Here is a tiny trained network, its code and every weight. The questions are about switching its units off for an input and a class, where a switched-off unit gives its printed mean instead of its output.

import numpy as np


def w(rows, s, z=0):
    codes = np.array(rows[::2]) - 128.0
    scale = np.full(codes.shape[1], s)
    scale[-1] = z or s
    return codes * scale


def norm(h):
    return h / np.sqrt((h * h).mean(-1, keepdims=True) + 1e-5)


def f(y):
    return y / 2 * (1 + np.tanh(0.7978845608 * (y + 0.044715 * y**3)))


def log_softmax(a):
    a = a - a.max(-1, keepdims=True)
    return a - np.log(np.exp(a).sum(-1, keepdims=True))


def net(x, mask):
    res = np.array(x, float).reshape(1, 8) / 4 @ E
    u = 0
    for l in range(3):
        y = f(norm(res) @ A[l][:, :-1].T + A[l][:, -1])
        res = res + np.where(mask[u : u + 4], y, B[l][:, -1]) @ B[l][:, :-1]
        u += 4
    return log_softmax(norm(res)[-1] @ U[:, :-1].T + U[:, -1])


A, B = {}, {}
E = w([
[126,152,116,117,89,118,122,119,99],'x0',
[62,71,143,102,196,183,127,61,58],'x1',
[78,41,57,199,120,129,82,219,159],'x2',
[84,106,187,232,7,43,78,183,134],'x3',
[133,133,217,72,62,152,43,57,47],'x4',
[132,72,129,204,94,170,172,172,121],'x5',
[46,91,67,143,172,186,253,77,151],'x6',
[86,50,128,190,75,128,86,232,167],'x7',
],0.0046)
A[0] = w([
[73,71,116,107,160,192,143,91,124,2],'L0N1',
[132,198,81,51,161,140,178,113,164,116],'L0N2',
[153,254,204,133,105,141,61,92,91,173],'L0N3',
[175,129,189,82,87,68,91,73,74,175],'L0N4',
],0.0075,0.0021)
B[0] = w([
[61,99,70,166,125,156,163,94,31,181],'L0N1',
[179,78,198,113,160,69,181,112,112,214],'L0N2',
[74,225,170,132,72,103,85,55,160,254],'L0N3',
[57,255,153,124,76,241,83,100,190,240],'L0N4',
],0.0081,0.0055)
A[1] = w([
[20,135,75,95,151,208,165,143,94,1],'L1N1',
[58,22,55,136,151,157,140,76,97,144],'L1N2',
[136,58,93,165,72,54,59,253,173,144],'L1N3',
[191,147,146,41,168,97,209,84,165,85],'L1N4',
],0.0068,0.0033)
B[1] = w([
[105,18,118,71,109,120,157,147,89,172],'L1N1',
[91,167,154,146,155,195,111,180,77,248],'L1N2',
[209,124,84,255,148,200,145,142,223,254],'L1N3',
[180,91,70,71,115,53,59,189,137,193],'L1N4',
],0.0095,0.0054)
A[2] = w([
[227,106,112,57,207,2,158,90,145,3],'L2N1',
[159,154,88,62,194,101,155,176,165,36],'L2N2',
[175,89,70,199,118,202,133,84,152,202],'L2N3',
[54,47,135,121,113,156,210,152,60,90],'L2N4',
],0.0083,0.0018)
B[2] = w([
[229,81,73,177,26,52,219,91,117,234],'L2N1',
[122,123,95,147,44,61,177,39,53,167],'L2N2',
[101,90,176,175,203,106,169,164,165,247],'L2N3',
[100,122,67,2,165,136,34,143,52,255],'L2N4',
],0.0095,0.0053)
U = w([
[145,78,132,203,195,215,155,219,212,157],'0',
[226,70,56,61,76,61,203,77,82,102],'1',
[78,254,201,48,39,186,33,47,182,8],'2',
[35,47,49,20,238,226,86,171,16,58],'3',
],0.01,0.0013)

Each question gives the input, the list of numbers given to net, and the class t.
The units are the neurons (one row each of A and B). Each row of codes is followed by its name. A weight is (code - 128) times the scale printed after its matrix; where a second scale follows, it is the last column's (A, B and U).
mask holds one flag per neuron, layer by layer. A switched-off neuron (its flag False) gives its mean, the last column of its row in B, instead of its output. The means were averaged over made-up inputs and are rounded, as every weight is.
A unit's drop is (log p(t) with every unit on - log p(t) with that unit switched off) / (log p(t) with every unit on - log p(t) with every unit switched off).
The circuit of an input: a set's keep is (log p(t) with only the set's units on - log p(t) with every unit switched off) / (log p(t) with every unit on - log p(t) with every unit switched off). Starting from all 12 units, units are removed one at a time, each time the one whose removal leaves the highest keep (on an exact tie, the one counted first), for as long as the keep stays at least 0.8.
circuit, biggest first: the units of the circuit, biggest drop first
top k neurons: the k neurons with the biggest drops, biggest first
drop of u: that unit's drop, to one decimal
input [-4,5,8,4,5,-5,-8,7], class 0: circuit, biggest first -> (L1N3)
input [6,4,-5,5,3,5,3,7], class 3: circuit, biggest first -> (L0N3, L2N4)
input [4,8,-2,-3,2,0,-4,4], class 2: top 2 neurons -> (L0N4, L0N3)
input [-1,6,3,5,-7,-2,4,2], class 3: circuit, biggest first -> (L2N4, L1N1)
input [1,-2,5,0,6,-2,-5,7], class 0: top 2 neurons -> (L1N3, L2N3)
input [4,-6,-7,3,0,0,8,5], class 1: top 2 neurons -> (L0N4, L0N1)
input [-2,3,-1,2,-7,4,5,7], class 3: top 2 neurons -> (L2N4, L1N1)
input [2,-4,-2,-1,-3,-5,-1,-6], class 1: top 3 neurons -> (L0N2, L2N1, L1N4)
input [5,2,-6,-5,-7,6,2,1], class 1: top 2 neurons -> (L0N2, L1N4)
input [-8,-1,-5,5,-7,-8,5,3], class 1: drop of L0N3 -> 0.0
input [1,-3,0,-8,-4,0,5,1], class 1: drop of L0N2 -> 1.4
input [-3,-2,3,-7,-1,-1,1,-2], class 1: drop of L0N2 -> 0.3
input [-1,3,-3,0,-2,8,1,6], class 3: drop of L0N1 -> 0.1
